Below is a small trained network, with its code and all its weights. Each question gives an input and a class and asks what happens when units are switched off, that is, made to give their printed mean instead of their output.

import numpy as np


def w(rows, s, z=0):
    codes = np.array(rows[::2]) - 128.0
    scale = np.full(codes.shape[1], s)
    scale[-1] = z or s
    return codes * scale


def f(y):
    return np.maximum(y, 0)


def log_softmax(a):
    a = a - a.max(-1, keepdims=True)
    return a - np.log(np.exp(a).sum(-1, keepdims=True))


def net(x, mask):
    res = np.array(x, float).reshape(1, 4) / 4 @ E
    y = f(res @ A[0][:, :-1].T + A[0][:, -1])
    res = res + np.where(mask, y, B[0][:, -1]) @ B[0][:, :-1]
    return log_softmax(res[-1] @ U[:, :-1].T + U[:, -1])


A, B = {}, {}
E = w([
[112,203,48,136],'x0',
[133,128,129,127],'x1',
[254,69,94,126],'x2',
[74,79,85,69],'x3',
],0.0084)
A[0] = w([
[130,82,248,90,75],'neuron 1',
[51,160,199,161,85],'neuron 2',
[217,78,81,42,85],'neuron 3',
[139,224,77,151,101],'neuron 4',
[135,188,57,229,99],'neuron 5',
[102,88,83,66,120],'neuron 6',
[108,161,79,112,111],'neuron 7',
[103,128,30,143,123],'neuron 8',
[74,123,135,105,108],'neuron 9',
[150,174,81,94,80],'neuron 10',
[194,113,78,162,116],'neuron 11',
[137,101,248,156,135],'neuron 12',
[61,122,157,108,77],'neuron 13',
[150,232,80,40,90],'neuron 14',
[166,96,125,251,183],'neuron 15',
[137,167,121,212,159],'neuron 16',
[34,137,150,126,79],'neuron 17',
[151,92,95,147,67],'neuron 18',
[78,167,112,117,30],'neuron 19',
[70,192,225,138,90],'neuron 20',
[68,40,55,30,133],'neuron 21',
[111,128,109,32,78],'neuron 22',
[105,209,98,107,147],'neuron 23',
[156,98,104,149,253],'neuron 24',
[100,155,27,124,86],'neuron 25',
[120,43,245,79,41],'neuron 26',
[112,74,169,156,55],'neuron 27',
[55,168,129,119,50],'neuron 28',
[95,89,68,86,147],'neuron 29',
[138,167,40,163,58],'neuron 30',
[112,170,163,188,134],'neuron 31',
[182,162,113,153,211],'neuron 32',
[149,164,139,196,212],'neuron 33',
[144,118,176,161,193],'neuron 34',
[98,217,175,127,70],'neuron 35',
[238,90,138,110,126],'neuron 36',
],0.011,0.0042)
B[0] = w([
[215,89,122,74,204],'neuron 1',
[139,102,43,197,196],'neuron 2',
[118,115,44,206,248],'neuron 3',
[199,99,134,58,201],'neuron 4',
[250,120,184,77,201],'neuron 5',
[22,158,252,175,193],'neuron 6',
[149,133,119,115,171],'neuron 7',
[226,108,167,63,192],'neuron 8',
[108,140,93,190,168],'neuron 9',
[176,64,121,115,163],'neuron 10',
[77,114,86,206,208],'neuron 11',
[196,133,140,8,206],'neuron 12',
[125,66,113,190,172],'neuron 13',
[198,55,112,68,190],'neuron 14',
[68,182,127,159,208],'neuron 15',
[118,205,213,81,184],'neuron 16',
[147,71,4,134,194],'neuron 17',
[174,128,32,201,159],'neuron 18',
[143,30,135,158,162],'neuron 19',
[86,73,41,196,200],'neuron 20',
[62,214,249,142,252],'neuron 21',
[121,185,165,168,168],'neuron 22',
[121,118,139,54,196],'neuron 23',
[56,203,89,113,222],'neuron 24',
[252,90,135,133,194],'neuron 25',
[192,19,110,62,219],'neuron 26',
[242,83,112,106,157],'neuron 27',
[149,101,121,177,182],'neuron 28',
[55,198,238,120,200],'neuron 29',
[198,61,125,110,182],'neuron 30',
[53,252,97,202,173],'neuron 31',
[34,187,128,111,208],'neuron 32',
[64,170,197,99,198],'neuron 33',
[134,195,209,86,185],'neuron 34',
[115,105,124,171,180],'neuron 35',
[96,160,82,206,255],'neuron 36',
],0.005,0.0074)
U = w([
[130,110,64,247,56],'0',
[205,94,151,76,67],'1',
[98,180,212,162,123],'2',
[119,150,130,135,253],'3',
],0.013,0.0049)

Each question gives the input, the list of numbers given to net, and the class t.
The units are the neurons (one row each of A and B). Each row of codes is followed by its name. A weight is (code - 128) times the scale printed after its matrix; where a second scale follows, it is the last column's (A, B and U).
mask holds one flag per neuron, in row order. A switched-off neuron (its flag False) gives its mean, the last column of its row in B, instead of its output. The means were averaged over made-up inputs and are rounded, as every weight is.
A unit's drop is (log p(t) with every unit on - log p(t) with that unit switched off) / (log p(t) with every unit on - log p(t) with every unit switched off).
The circuit of an input: a set's keep is (log p(t) with only the set's units on - log p(t) with every unit switched off) / (log p(t) with every unit on - log p(t) with every unit switched off). Starting from the 12 units with the biggest drops (on a tie, the unit counted first), units are removed one at a time, each time the one whose removal leaves the highest keep (on an exact tie, the one counted first), for as long as the keep stays at least 0.8.
circuit, biggest first: the units of the circuit, biggest drop first
unit that matters most: the unit with the biggest drop
k most important neurons: the k neurons with the biggest drops, biggest first
drop of u: that unit's drop, to one decimal
input [-8,-7,-4,-8], class 1: circuit, biggest first -> (neuron 12; neuron 1)
input [-4,-2,-1,5], class 2: unit that matters most -> neuron 21
input [-5,-8,7,-8], class 2: 2 most important neurons -> (neuron 34; neuron 33)
input [-4,0,5,0], class 0: circuit, biggest first -> (neuron 36; neuron 3)
input [-1,-2,3,7], class 2: circuit, biggest first -> (neuron 21; neuron 6)
input [-1,-4,7,8], class 2: circuit, biggest first -> (neuron 21; neuron 6)
input [3,2,1,2], class 1: circuit, biggest first -> (neuron 36; neuron 31)
input [-6,4,-6,4], class 0: circuit, biggest first -> (neuron 2; neuron 17)
input [2,0,-7,5], class 0: circuit, biggest first -> (neuron 17; neuron 2)
input [3,8,7,8], class 2: 2 most important neurons -> (neuron 21; neuron 29)
input [4,-1,-2,-4], class 1: circuit, biggest first -> (neuron 5; neuron 4)
input [-6,-4,1,7], class 2: 3 most important neurons -> (neuron 21; neuron 6; neuron 29)
input [6,2,6,7], class 2: 3 most important neurons -> (neuron 21; neuron 29; neuron 6)
input [5,1,-3,7], class 2: circuit, biggest first -> (neuron 21)
input [-8,8,-4,5], class 1: 2 most important neurons -> (neuron 26; neuron 1)
input [8,1,7,4], class 1: 2 most important neurons -> (neuron 8; neuron 14)
input [5,5,-4,3], class 1: drop of neuron 3 -> 0.1
input [-3,2,1,7], class 2: drop of neuron 21 -> 0.2
input [6,6,5,-8], class 2: drop of neuron 16 -> 0.3
input [-8,-3,-3,-7], class 1: most important neuron -> (neuron 12)
